Below is a small trained network, with its code and all its weights. Each question gives an input and a class and asks what happens when units are switched off, that is, made to give their printed mean instead of their output.

import numpy as np


def w(rows, s, z=0):
    codes = np.array(rows[::2]) - 128.0
    scale = np.full(codes.shape[1], s)
    scale[-1] = z or s
    return codes * scale


def f(y):
    return np.maximum(y, 0)


def log_softmax(a):
    a = a - a.max(-1, keepdims=True)
    return a - np.log(np.exp(a).sum(-1, keepdims=True))


def net(x, mask):
    res = np.array(x, float).reshape(1, 3) / 4 @ E
    y = f(res @ A[0][:, :-1].T + A[0][:, -1])
    res = res + np.where(mask, y, B[0][:, -1]) @ B[0][:, :-1]
    return log_softmax(res[-1] @ U[:, :-1].T + U[:, -1])


A, B = {}, {}
E = w([
[132,102,254,142,122,85,178,126,240,126,106],'x0',
[115,150,85,150,156,81,165,101,173,151,124],'x1',
[94,20,82,141,50,146,219,208,87,193,119],'x2',
],0.014)
A[0] = w([
[117,18,90,135,70,116,238,188,93,166,126,127],'neuron 1',
[123,60,218,137,115,119,223,173,164,180,105,65],'neuron 2',
[115,179,249,136,160,107,123,121,123,119,117,179],'neuron 3',
[136,169,176,100,99,132,124,109,205,132,118,92],'neuron 4',
[115,126,34,132,142,112,112,177,30,187,109,166],'neuron 5',
[127,119,85,134,159,116,137,153,111,135,164,154],'neuron 6',
[154,182,51,113,180,128,23,111,87,127,116,254],'neuron 7',
[118,139,73,144,37,175,156,82,125,72,117,89],'neuron 8',
[83,165,153,155,155,119,188,116,113,125,137,94],'neuron 9',
[153,105,212,109,208,101,85,152,206,140,115,163],'neuron 10',
],0.014,0.008)
B[0] = w([
[127,49,123,100,141,141,149,133,85,251,133,255],'neuron 1',
[107,140,172,114,102,90,170,198,159,121,175,211],'neuron 2',
[126,212,98,147,144,110,132,44,200,173,101,197],'neuron 3',
[130,52,130,174,106,190,99,162,162,82,102,175],'neuron 4',
[156,79,60,140,172,123,91,66,127,113,89,224],'neuron 5',
[135,116,153,55,105,191,63,119,96,130,110,160],'neuron 6',
[102,221,114,51,142,102,169,165,62,89,172,236],'neuron 7',
[112,103,65,165,75,140,163,130,126,120,87,153],'neuron 8',
[144,198,137,112,134,173,134,120,149,137,111,141],'neuron 9',
[155,127,158,169,97,147,73,90,125,122,123,203],'neuron 10',
],0.021,0.032)
U = w([
[118,246,69,27,144,144,122,86,73,24,170,253],'0',
[146,101,111,183,158,112,70,113,79,58,101,55],'1',
[171,138,97,153,202,117,160,252,94,72,112,60],'2',
[149,58,2,67,156,199,115,43,45,169,80,173],'3',
[172,187,150,181,88,167,55,29,215,65,116,188],'4',
[170,142,145,162,139,87,161,165,45,75,138,54],'5',
[153,106,94,119,143,109,140,196,140,32,64,44],'6',
[96,126,208,81,42,114,250,212,182,214,229,133],'7',
],0.0075,0.0045)

Each question gives the input, the list of numbers given to net, and the class t.
The units are the neurons (one row each of A and B). Each row of codes is followed by its name. A weight is (code - 128) times the scale printed after its matrix; where a second scale follows, it is the last column's (A, B and U).
mask holds one flag per neuron, in row order. A switched-off neuron (its flag False) gives its mean, the last column of its row in B, instead of its output. The means were averaged over made-up inputs and are rounded, as every weight is.
A unit's drop is (log p(t) with every unit on - log p(t) with that unit switched off) / (log p(t) with every unit on - log p(t) with every unit switched off).
The circuit of an input: a set's keep is (log p(t) with only the set's units on - log p(t) with every unit switched off) / (log p(t) with every unit on - log p(t) with every unit switched off). Starting from all 10 units, units are removed one at a time, each time the one whose removal leaves the highest keep (on an exact tie, the one counted first), for as long as the keep stays at least 0.8.
circuit, biggest first: the units of the circuit, biggest drop first
k most important neurons: the k neurons with the biggest drops, biggest first
drop when u is switched off: that unit's drop, to one decimal
input [8,2,0], class 4: 2 most important neurons : (neuron 1; neuron 10)
input [2,-1,-1], class 4: circuit, biggest first : (neuron 1; neuron 7)
input [-6,-7,0], class 0: 2 most important neurons : (neuron 1; neuron 7)
input [2,2,8], class 7: circuit, biggest first : (neuron 2)
input [6,8,0], class 4: 3 most important neurons : (neuron 1; neuron 10; neuron 7)
input [-8,-5,0], class 0: 2 most important neurons : (neuron 7; neuron 1)
input [-6,6,-3], class 0: drop when neuron 7 is switched off : 0.1
input [-1,6,-7], class 0: drop when neuron 7 is switched off : 1.2
input [-6,5,0], class 0: 2 most important neurons : (neuron 1; neuron 7)
input [3,7,0], class 4: 2 most important neurons : (neuron 1; neuron 7)
input [1,-6,1], class 7: drop when neuron 5 is switched off : 1.4
input [2,4,6], class 7: drop when neuron 2 is switched off : 1.0
